Here is a tiny trained network, its code and every weight. The questions are about switching its units off for an input and a target symbol, where a switched-off unit gives its printed mean instead of its output.

import numpy as np


def w(rows, s, z=0):
    codes = np.array(rows[::2]) - 128.0
    scale = np.full(codes.shape[1], s)
    scale[-1] = z or s
    return codes * scale


def f(y):
    return np.maximum(y, 0)


def softmax(a):
    e = np.exp(a - a.max(-1, keepdims=True))
    return e / e.sum(-1, keepdims=True)


def log_softmax(a):
    a = a - a.max(-1, keepdims=True)
    return a - np.log(np.exp(a).sum(-1, keepdims=True))


def net(x, mask):
    ids = ['αβδεηθλξπστφω'.index(c) for c in x.split()]
    T = len(ids)
    res = E[ids] + P[:T]
    u = 0
    for l in range(2):
        r = res
        for j in range(2):
            rows = slice(3 * j, 3 * j + 3)
            q, k, v = (r @ M[l][rows].T for M in (Q, K, V))
            z = softmax(np.where(np.tri(T) > 0, q @ k.T / 3**0.5, -1e9)) @ v
            o = O[l][rows]
            res = res + np.where(mask[u + j], z, o[:, -1]) @ o[:, :-1]
        u += 2
        y = f(res @ A[l][:, :-1].T + A[l][:, -1])
        res = res + np.where(mask[u : u + 8], y, B[l][:, -1]) @ B[l][:, :-1]
        u += 8
    return log_softmax(res[-1] @ U[:, :-1].T + U[:, -1])


Q, K, V, O, A, B = {}, {}, {}, {}, {}, {}
E = w([
[84,131,149],'α',
[89,135,153],'β',
[88,109,204],'δ',
[140,139,184],'ε',
[47,131,143],'η',
[91,144,135],'θ',
[93,126,176],'λ',
[150,167,134],'ξ',
[71,131,146],'π',
[78,139,138],'σ',
[83,136,148],'τ',
[2,118,128],'φ',
[109,144,141],'ω',
],0.016)
P = w([
[163,139,189],'0',
[53,229,118],'1',
[100,80,28],'2',
[163,78,127],'3',
[39,240,150],'4',
[88,79,23],'5',
[157,73,132],'6',
[2,241,179],'7',
[69,91,25],'8',
[155,75,134],'9',
],0.018)
Q[0] = w([
[177,103,137],'0.h0',
[134,98,107],'0.h0',
[155,112,86],'0.h0',
[172,150,159],'0.h1',
[125,104,100],'0.h1',
[131,118,1],'0.h1',
],0.018)
K[0] = w([
[124,83,66],'0.h0',
[128,148,97],'0.h0',
[118,143,75],'0.h0',
[135,82,65],'0.h1',
[76,160,174],'0.h1',
[84,252,158],'0.h1',
],0.015)
V[0] = w([
[107,2,238],'0.h0',
[103,198,119],'0.h0',
[53,148,48],'0.h0',
[127,125,137],'0.h1',
[252,195,119],'0.h1',
[103,161,55],'0.h1',
],0.0067)
O[0] = w([
[15,35,186,68],'0.h0',
[225,159,137,253],'0.h0',
[147,254,56,189],'0.h0',
[140,138,120,130],'0.h1',
[65,191,202,6],'0.h1',
[29,117,83,174],'0.h1',
],0.0049,0.0035)
A[0] = w([
[191,10,124,153],'0.n0',
[162,42,63,12],'0.n1',
[66,120,113,98],'0.n2',
[228,118,152,68],'0.n3',
[85,132,86,76],'0.n4',
[170,128,227,81],'0.n5',
[137,117,27,127],'0.n6',
[56,101,98,143],'0.n7',
],0.013,0.011)
B[0] = w([
[77,192,79,182],'0.n0',
[159,232,2,148],'0.n1',
[180,140,97,183],'0.n2',
[207,136,186,146],'0.n3',
[93,181,140,172],'0.n4',
[128,195,101,159],'0.n5',
[89,80,159,254],'0.n6',
[167,115,142,227],'0.n7',
],0.015,0.0087)
Q[1] = w([
[61,220,101],'1.h0',
[249,95,202],'1.h0',
[187,243,212],'1.h0',
[94,113,122],'1.h1',
[188,115,68],'1.h1',
[53,153,254],'1.h1',
],0.0097)
K[1] = w([
[125,176,251],'1.h0',
[237,131,107],'1.h0',
[162,52,146],'1.h0',
[115,159,111],'1.h1',
[124,80,25],'1.h1',
[133,224,176],'1.h1',
],0.011)
V[1] = w([
[171,42,132],'1.h0',
[70,114,253],'1.h0',
[119,85,227],'1.h0',
[245,174,136],'1.h1',
[175,79,153],'1.h1',
[99,22,78],'1.h1',
],0.0064)
O[1] = w([
[187,193,176,2],'1.h0',
[152,86,72,175],'1.h0',
[199,136,54,116],'1.h0',
[2,149,195,140],'1.h1',
[96,132,48,63],'1.h1',
[181,191,47,50],'1.h1',
],0.006,0.0094)
A[1] = w([
[127,33,128,178],'1.n0',
[158,59,184,25],'1.n1',
[200,174,56,2],'1.n2',
[243,36,80,148],'1.n3',
[169,208,200,180],'1.n4',
[124,252,138,92],'1.n5',
[138,94,216,10],'1.n6',
[66,138,133,26],'1.n7',
],0.012,0.0075)
B[1] = w([
[218,138,182,217],'1.n0',
[189,255,1,133],'1.n1',
[74,26,118,192],'1.n2',
[129,230,209,232],'1.n3',
[165,55,78,255],'1.n4',
[144,150,55,223],'1.n5',
[191,146,148,179],'1.n6',
[98,205,129,203],'1.n7',
],0.012,0.0081)
U = w([
[113,149,95,110],'α',
[65,198,132,35],'β',
[103,128,103,129],'δ',
[160,192,182,83],'ε',
[101,110,109,153],'η',
[134,152,109,193],'θ',
[116,159,94,174],'λ',
[110,8,192,255],'ξ',
[108,135,99,135],'π',
[166,192,32,13],'σ',
[115,118,125,176],'τ',
[61,104,91,160],'φ',
[202,139,107,141],'ω',
],0.016,0.0077)

Each question gives the input, a string of symbols that net reads in full, and the target symbol t.
The units are the heads (3 rows each of Q, K, V and O) and the neurons (one row each of A and B). Each row of codes is followed by its name. A weight is (code - 128) times the scale printed after its matrix; where a second scale follows, it is the last column's (O, A, B and U).
mask holds one flag per unit, layer by layer, with each layer's heads first. A switched-off unit (its flag False) gives its mean, the last column of its rows in O or B, instead of its output. The means were averaged over made-up inputs and are rounded, as every weight is.
A unit's drop is (log p(t) with every unit on - log p(t) with that unit switched off) / (log p(t) with every unit on - log p(t) with every unit switched off).
The circuit of an input: a set's keep is (log p(t) with only the set's units on - log p(t) with every unit switched off) / (log p(t) with every unit on - log p(t) with every unit switched off). Starting from the 12 units with the biggest drops (on a tie, the unit counted first), units are removed one at a time, each time the one whose removal leaves the highest keep (on an exact tie, the one counted first), for as long as the keep stays at least 0.8.
units of the circuit, in order: the units of the circuit, biggest drop first
most important unit: the unit with the biggest drop
top k neurons: the k neurons with the biggest drops, biggest first
which heads matter: for each layer, one digit per head in row order, 1 if its drop is at least 0.15 and else 0, layers parted by /
input ε ξ η ε ξ ω, target ξ: units of the circuit, in order	0.n6; 1.n5
input ε φ φ ξ σ θ φ δ, target ε: which heads matter	11 / 01
input α ε π, target ε: top 2 neurons	1.n3; 0.n6
input ξ φ δ, target φ: top 2 neurons	0.n1; 1.n2
input λ ξ θ φ φ ξ ε π, target ξ: most important unit	0.h0
input τ φ η π ε φ, target ε: which heads matter	00 / 01
input ξ ξ π θ α ε θ ξ η, target ξ: which heads matter	00 / 00
input φ ξ σ, target ξ: which heads matter	01 / 00
input φ ξ ε ε, target σ: units of the circuit, in order	0.n0; 0.n6
input λ ξ π, target ξ: units of the circuit, in order	0.n6; 1.n0
input φ ε ξ φ β ω ε φ, target σ: units of the circuit, in order	0.n2; 1.n5
input λ ε ξ ξ φ, target ξ: units of the circuit, in order	0.h0; 0.n7
input ξ θ λ ξ ξ ξ β ξ σ, target ξ: units of the circuit, in order	0.n6; 1.n0
input φ ξ φ ξ ξ, target σ: most important unit	1.n5
input τ φ ξ, target φ: units of the circuit, in order	0.n1; 0.h1; 1.n2
input θ ξ ξ, target ξ: units of the circuit, in order	0.n6; 1.n5
input ξ ξ φ ξ ε ε ω ξ η, target ξ: units of the circuit, in order	0.n6; 1.n0
input ε ξ λ δ, target β: top 2 neurons	0.n0; 0.n5
input δ ξ η ε ξ ξ ξ ξ, target ω: top 3 neurons	0.n0; 1.n1; 0.n7
input ξ λ ξ ξ φ π, target φ: top 2 neurons	1.n2; 0.n1
input ε α φ ξ θ ω φ σ, target ε: most important unit	0.h0
